In the rows, 128 means zero.
Each row of numbers stands for one thing and depends on some of the facts below. Use the named rows to name the rest.

There are 2 kinds of fact about the things: klotruk, ludan.
klotruk: points at; ludan: uses
begis klotruk soflizes; beska klotruk skizotur; biflin klotruk skifistel; bistok klotruk lobru; bisuklem klotruk tegul
bragrik klotruk bristi; brego klotruk teki; brestir klotruk talos; bridrus klotruk plabostos; bristi klotruk taflol
brodruk klotruk stanosku; brostis klotruk plofloflen; brusodos klotruk pliflak; bruvim klotruk vigu; dabre klotruk bupel
dafol klotruk fleple; datas klotruk gabus; davur klotruk liflir; desku klotruk klabrer; drana klotruk skiplevi
dratri klotruk lastul; drobru klotruk bufluzor; drokam klotruk gratu; drotros klotruk garo; drudan klotruk drokam
druskegam klotruk brego; fadrek klotruk navok; fami klotruk flaber; faton klotruk zuler; figun klotruk desku
fizes klotruk fleska; flaber klotruk pleklom; flabul klotruk klezom; fleple klotruk klinuru; fletra klotruk fugra
fletrus klotruk vugum; flistu klotruk skogru; flobol klotruk latugom; flodun klotruk bubon; fubra klotruk tefe
fubruke klotruk drobru; fufon klotruk dritril; fugra klotruk kluskir; fustar klotruk noklin; gabus klotruk zafla
gadru klotruk pador; gamol klotruk grenek; gatril klotruk skovozo; gatrur klotruk seva; gekesik klotruk bridrus
getruplu klotruk steflan; giflotum klotruk zunal; gobrul klotruk vekle; goki klotruk drana; gridal klotruk maval
grival klotruk puski; grutekim klotruk brostis; gruzor klotruk tubopek; kasu klotruk paplu; ketram klotruk nisa
klabrer klotruk zeme; kladre klotruk mumar; kletefum klotruk pliro; klezom klotruk tuplinek; klinuru klotruk gatril
klobram klotruk stoste; kluda klotruk fizes; kluskir klotruk grestem; kodepin klotruk flodun; lastul klotruk kuzu
latugom klotruk grabrus; lefon klotruk bistok; lesekon klotruk flalibrar; lobru klotruk grelum; luflek klotruk beplok
maval klotruk kladre; mubel klotruk dafol; mubra klotruk kletefum; mumar klotruk kasu; mutu klotruk gadru
nabruk klotruk datas; nadi klotruk staplin; navok klotruk plagim; nerik klotruk telu; nisa klotruk turiplu
noklin klotruk nerik; nudrakol klotruk fami; nuso klotruk puzus; pador klotruk zubol; paneplil klotruk giflotum
pilas klotruk sugedul; plabostos klotruk nadi; plagim klotruk flabul; pleklom klotruk skiskem; pliro klotruk davur
plofloflen klotruk skemer; puzus klotruk gome; ratudrum klotruk drudan; rurir klotruk nabruk; safozon klotruk paneplil
seva klotruk skoplor; skedrustun klotruk fustar; skemer klotruk gatrur; skifistel klotruk fletra; skiplevi klotruk grival
skiskem klotruk klobram; skizotur klotruk begis; skogru klotruk gamol; skoplor klotruk lefon; skovozo klotruk figun
skuler klotruk fubruke; soflizes klotruk klozor; stabe klotruk gruzor; stanosku klotruk lesekon; stevo klotruk dabre
stoste klotruk mubra; stotrak klotruk gridal; subrogre klotruk trenom; sugedul klotruk brestir; taflol klotruk rugrom
talos klotruk flistu; tefe klotruk subrogre; trenom klotruk gobrul; tubopek klotruk brubro; tuplinek klotruk voklus
turiplu klotruk nofla; vekle klotruk kodepin; vigu klotruk luflek; voklus klotruk stevo; vugum klotruk brodruk
zafla klotruk nudrakol; zaplosus klotruk grutekim; zeme klotruk dratri; zubol klotruk rurir; zuler klotruk stonu
zunal klotruk faton; begis ludan vigu; beska ludan vugum; biflin ludan maval; bistok ludan plabostos
bisuklem ludan flagron; bitas ludan lastul; bokle ludan stevo; bragrik ludan klabrer; brestir ludan gatril
bridrus ludan flistu; bristi ludan fumarus; brogriskin ludan turiplu; brubro ludan lesekon; brulo ludan kliklu
bubon ludan pliflak; bufluzor ludan fodre; bupel ludan paneplil; dabre ludan fubruke; dafol ludan flalibrar
datas ludan klozor; davur ludan flokefluk; desku ludan skogru; dratri ludan liflir; dresemur ludan skifistel
dutrigas ludan porir; fami ludan gadru; febok ludan kovi; fizes ludan dutrigas; flabul ludan fleple
fladu ludan vopel; flagron ludan gekesik; flalibrar ludan gabus; fletra ludan skoplor; flistu ludan talos
flodun ludan drokam; fodre ludan bruvim; folis ludan teki; fubruke ludan dafol; fufon ludan fami
fugra ludan taflol; fustar ludan desku; gadru ludan skiti; garo ludan safozon; gegre ludan nadi
gekesik ludan fletrus; getruplu ludan zubol; giflotum ludan brogriskin; gobrul ludan ketram; goki ludan mutu
grabrus ludan goki; gratu ludan paplu; grestem ludan ratudrum; karos ludan kostu; ketram ludan bitas
klabrer ludan dogrilal; kletefum ludan gruzor; kliklu ludan steflan; klosta ludan bisuklem; kloti ludan bufluzor
klozor ludan voklus; kluda ludan trinon; kluskir ludan skuler; kostu ludan dabre; kugovil ludan kloti
kuzu ludan fludize; lefes ludan karos; lefon ludan nofla; lesekon ludan giflotum; lobru ludan zuler
luflek ludan trustel; maval ludan fubra; mubel ludan bokle; mubra ludan saflin; mumar ludan gratu
mutu ludan mubra; nabruk ludan bristi; nadi ludan davur; nerik ludan kuzu; nisa ludan fizes
nogra ludan tulifum; plabostos ludan bridrus; plagim ludan fufon; pleklom ludan dresemur; plesol ludan niba
pliflak ludan kluskir; pliro ludan subrogre; pomil ludan fletra; puzus ludan skestom; rarolur ludan stonu
ratudrum ludan pleklom; riklol ludan bratan; rurir ludan flodun; ruvin ludan druskegam; saflin ludan tubopek
skaver ludan kodepin; skemer ludan vuplel; skestom ludan kluda; skifistel ludan begis; skiti ludan pomil
skogru ludan lefes; skoplor ludan gegre; skovozo ludan stabe; stabe ludan dratri; steflan ludan bubon
stonu ludan latugom; stoste ludan fadrek; stufla ludan plesol; stustol ludan vutal; talos ludan rurir
tefe ludan todrak; teki ludan tefe; telu ludan teruk; tibradu ludan bratriklok; todrak ludan gesoskim
trinon ludan lobru; trustel ludan stoste; vekle ludan skegrul; vestinel ludan skizotur; voflan ludan gamol
voflotro ludan fugra; vostus ludan nogra; vuplel ludan gatrur; zuler ludan nerik

Some things and their rows:
vestinel: [121 135 129 128 105 124 125 139 139 129 134 121 130 125 133 130 131 136
 128 125 135 118 123 130 128 128 129 138 129 111 131 127 123 127 132 116
 128 128 126 137 139 133 133 122 138 132 131 129 133 123]
drudan: [127 129 129 128 123 127 128 129 128 126 129 128 130 128 127 133 127 126
 129 127 129 126 127 128 128 129 128 130 128 129 127 126 131 131 129 126
 127 128 127 127 126 131 126 129 128 129 127 127 125 128]
brestir: [121 135 130 130 102 124 126 142 139 128 135 120 132 124 132 134 131 135
 129 124 136 115 122 131 126 127 129 139 129 115 132 126 124 130 132 114
 127 129 125 137 135 133 131 123 136 131 131 128 129 124]
taflol: [134 125 129 125 141 130 132 114 119 124 125 133 128 134 122 135 122 114
 129 129 125 135 131 125 130 131 128 123 127 143 123 125 140 136 124 135
 124 127 127 117 116 131 121 136 122 131 122 122 119 131]
drokam: [139 113 116 130 138 137 132 140 118 110 117 145  92 124  94 121 125  92
 130 133  95 155 117 149 121 112 126 113 140 154 118 120 127 162 130 124
  96 165 128 148 149 103 126 162 143  83 133 162 129 117]
stevo: [134 124 132 126 143 131 131 125 119 124 129 133 130 133 120 137 121 111
 131 129 123 129 133 124 129 132 127 128 127 150 120 125 142 138 126 132
 121 127 126 118 113 135 121 138 121 130 119 122 117 131]
fustar: [121 122 127 121 126 132 129 155 130 129 155 120 166 107 129 105 152 161
 123 145 126 101 116 115 105 122 138 119 113 126 134 137 124 117 147 103
 119 130 135 136  92 122 141 123 135 135 140 117 130 133]
bisuklem: [127 133 128 129 112 122 130 112 133 122 130 121 128 131 127 139 121 122
 126 123 139 128 119 131 129 126 131 122 128 115 138 120 141 128 127 132
 114 126 124 124 127 123 125 130 127 133 125 118 111 132]
nabruk: [138 126 118 118 106 107 132 103 143 160 133 112  89 125 129  48 123 113
 120 121 140 133 130 119 149 128 131 153 129  66 143 161  96  95 122 132
 122 124 135 131 169 107 164 128 128 127 123 128 148 107]
plagim: [116 126 132 161 122 131 124 197 164 123 108 125 140 114 130 137 130 179
 132 136 122 112 122 141 135 130 120 161 132 119 149 115 105 104 115 136
 143 120 130 137 136 138 125 133 154 110 132 139 115 134]
flaber: [135 127 125  99 179 126 132 108 126 156 150  92 109 150 130  82 118 131
 120 133 131 153 133 131 138 106 130 135 126  85 132 132  95 112 112 143
 140 128 136 146 167  93 142  97 109 111 140 109 161 140]
skegrul: [134 124 128 126 142 130 131 113 118 124 125 133 128 134 122 133 122 115
 129 129 124 135 132 125 130 130 128 122 127 142 123 126 139 135 125 136
 125 127 128 118 116 130 122 135 122 130 122 123 120 131]
rurir: [150 109 103 125 111 118 134 119 136 142 115 138  44 116  94  31 124  75
 122 125 100 164 115 140 141 117 128 130 143  97 134 160  92 124 127 129
  86 164 137 152 192  78 170 171 143  77 127 174 149  93]
nofla: [134 124 130 119 151 134 131 129 113 128 128 136 129 134 123 127 124 114
 132 133 119 134 137 121 133 137 126 132 126 148 113 130 133 141 125 128
 135 126 129 118 121 145 125 134 129 133 121 127 131 126]
lefon: [122 124 145 117  97 131 124 184 168 130 122 112 138 124 135 125 125 132
 126 117 131 106 123 126 120 121 125 150 127 120 141 127 133 148 113  88
 138 135 114 142 102 147 136 151  87 140 127 126 122 132]
brego: [128 129 129 128 124 128 128 128 128 126 129 128 130 129 127 133 127 126
 129 127 129 126 128 128 128 129 128 129 128 130 127 127 131 131 129 126
 127 128 127 127 126 131 127 129 131 130 127 127 126 128]
stonu: [127 130 131 120 131 131 129 144 124 130 134 129 131 129 127 127 128 123
 132 131 124 124 133 124 132 137 127 141 126 133 116 130 127 140 129 117
 137 127 128 127 130 148 130 127 139 135 125 130 137 121]

Which thing is each row?
No name comes twice in this set of rows, the named rows included.
[128 115 147 106 122 140 126 187 156 131 114 121 140 128 133 114 122 127
 128 122 119 114 134 119 124 128 123 150 125 136 129 131 136 162 104  88
 155 135 115 132  91 161 134 160  77 144 123 129 130 130]	grelum
[118 141 132 116 213 152 122 196 155 143  90 139 119 142 142 113 133 173
 129 132  89 183 116 124 143 146 112  95 137 126 136 120  80  76 103 163
 156 104 147 138 161 114 156 133 102 108 133 154 117 168]	davur
[140 121 123 107 166 120 135  98 126 157 149  94 102 144 125  68 116 125
 119 133 135 146 137 130 142 108 131 148 126  80 136 140  96 109 111 145
 135 129 135 139 166  94 144 104 116 112 135 110 162 129]	nudrakol
[150 117 117 119 127 112 136  79 128 153 112 139  80 128 119  48 117  84
 121 121 123 151 135 109 151 143 128 128 129 103 135 169 116  97 119 151
 112 119 137 105 141 109 162 155 109 132 108 132 126 110]	zubol
[132 112 128 159 178 140 132 166 135 117  91 143 136 125 117 134 119 160
 133 146 106 139 136 135 142 136 117 142 131 153 138 114 120 107 104 169
 142 116 135 110 117 136 114 148 140 106 121 136 103 144]	flokefluk
[128 129 131 121 133 132 129 147 123 130 133 129 132 128 128 126 129 125
 132 132 123 122 134 124 131 137 127 142 127 137 115 131 126 139 130 117
 137 127 128 128 128 148 129 128 137 133 125 131 138 121]	grenek
[124 107 144 162 159 144 127 238 178 122  83 129 146 118 121 132 117 177
 133 140 102 116 132 137 135 132 110 172 131 151 154 112 113 111  89 143
 151 118 127 127  98 149 120 167 113 104 121 138  93 150]	skoplor
[121 135 131 129 105 125 125 147 139 129 136 121 132 124 132 134 131 135
 129 125 135 114 123 130 127 128 129 141 128 117 130 126 124 129 133 112
 127 129 125 137 134 136 131 124 137 131 130 128 130 124]	vekle
[124 114 134 119  86 138 123 211 173 119 113 121 107 114 114 107 129 119
 126 119 106 122 109 147 112 104 124 142 138 122 139 122 121 174 115  73
 119 171 113 172 132 124 143 176 103 101 140 163 134 119]	bistok
[128 134 127  75 147 147 104  47 128 187 146 123 150 159 162 116 117 119
 117 131 140 154 146 129 133  80 110 137 134 124 137 144  69  97 137 143
 150 130 143 177 134  80 103 169 115 101 141  95 212 138]	pleklom
[130 135 128  93 185 132 129 121 128 154 147  99 112 153 136  94 123 134
 121 129 125 162 127 129 134 112 129 116 128  94 128 128  95 112 114 140
 142 126 136 150 166  96 146  99 101 116 141 116 157 148]	skiskem
[124 138 142 133 109 122 125 180 147 137 159 110 127 127 120 148 126 111
 131 120 129  99 121 131 119 130 123 159 129 146 126 126 122 126 143 108
 102 126 124 148 125 129 132 125 128 119 119 117 111 129]	skemer
[114 157 132  84 162 139 119 154 145 153 135 115 113 148 152 110 138 140
 124 114 117 168 110 119 129 133 124  86 133  96 126 130  90 103 127 121
 141 118 138 158 174 107 166 108  95 130 141 138 144 153]	kletefum
[121 135 130 128 103 124 125 142 139 129 136 120 133 124 133 132 131 135
 129 124 136 116 123 130 128 129 130 140 129 113 131 127 124 130 133 114
 128 128 126 136 137 135 132 123 139 133 130 129 131 123]	mumar

Now the same things, written a new way:
Some things and their rows:
skedrustun: [125 127 129 126 129 128 137 120 132 129 128 129 130]
klosta: [120 129 154 129 148 111 155 161 139 141 109 134 132]
flalibrar: [107 125 126 136 139 126 127 156 133 139 133 131 137]
stonu: [133 140 115 123 128 123 147 143  63 101 109 142 114]
dogrilal: [160 138 108 156 128 125 146 133  85 120 144 161 100]
plesol: [149 132 132 136 130 124 113 139 132 130 132 133 116]
klezom: [102 151 129 108 145 129 126 110 146 117 136 131 117]
tubopek: [114 130 107 153 131 129 142 121 107 133 141 164 131]
brubro: [129 131 139  98 127 125 121 147 111 106 102  98 127]
datas: [ 81 108 164 133 115 132  80 120 131 110  97 116 122]
karos: [106 124 129 138 139 126 130 156 132 136 132 131 139]
fleple: [ 84 120  93 134 117 136 158 133 132 133 130 163 151]
nuso: [125 127 129 127 127 129 134 121 132 130 127 131 132]
kletefum: [125 134 146 109 125 112 142 117 119 157 118  97 141]
dutrigas: [139 122 133 130 128 131 108 142 162 137 146 108 127]
liflir: [108 127 100 143 122 135  90 141 108 131 147 135 136]
kladre: [123 128 130 125 130 129 139 116 132 129 128 131 133]

Rows to name:
No name comes twice in this set of rows, the named rows included.
[ 85 143 152  93 144 124  96 121 176 130 111 118 141]	plagim
[ 72 105 125 187 126 135 148 128  99 134 145 159 119]	gabus
[147 127 146  98 122 130 106 140 154 119 120  79 124]	voflotro
[112 115 135  88 111 130 168 141 210 135  98 114 150]	skovozo
[173 125 116 149 131 134 247 114 123 132 172 120  96]	skizotur
[ 82 148 103 123 133 136  62 102 137 120 145 156 129]	voklus
[153 130 142 101 125 127 144 143 121 110 113  87 114]	kugovil
[125 130 148 113 136 119 127 154 130 125 106 115 132]	grabrus
[161 128 122 123 111 123 207 126 155 128 114 157 110]	klabrer
[ 57 146 141  82 149 127 131 128 140 115 108 111 144]	flabul
[105 114 122 122 119 127 200 144 202 151 119 149 147]	desku
[ 97 122 152 113 140 123 163 137 156 140 109 114 150]	fustar
[186 127 154 111 137 124 227 148 144 124 138  72  94]	vestinel
[136 121 134 129 128 132  97 141 175 144 149 105 128]	bitas

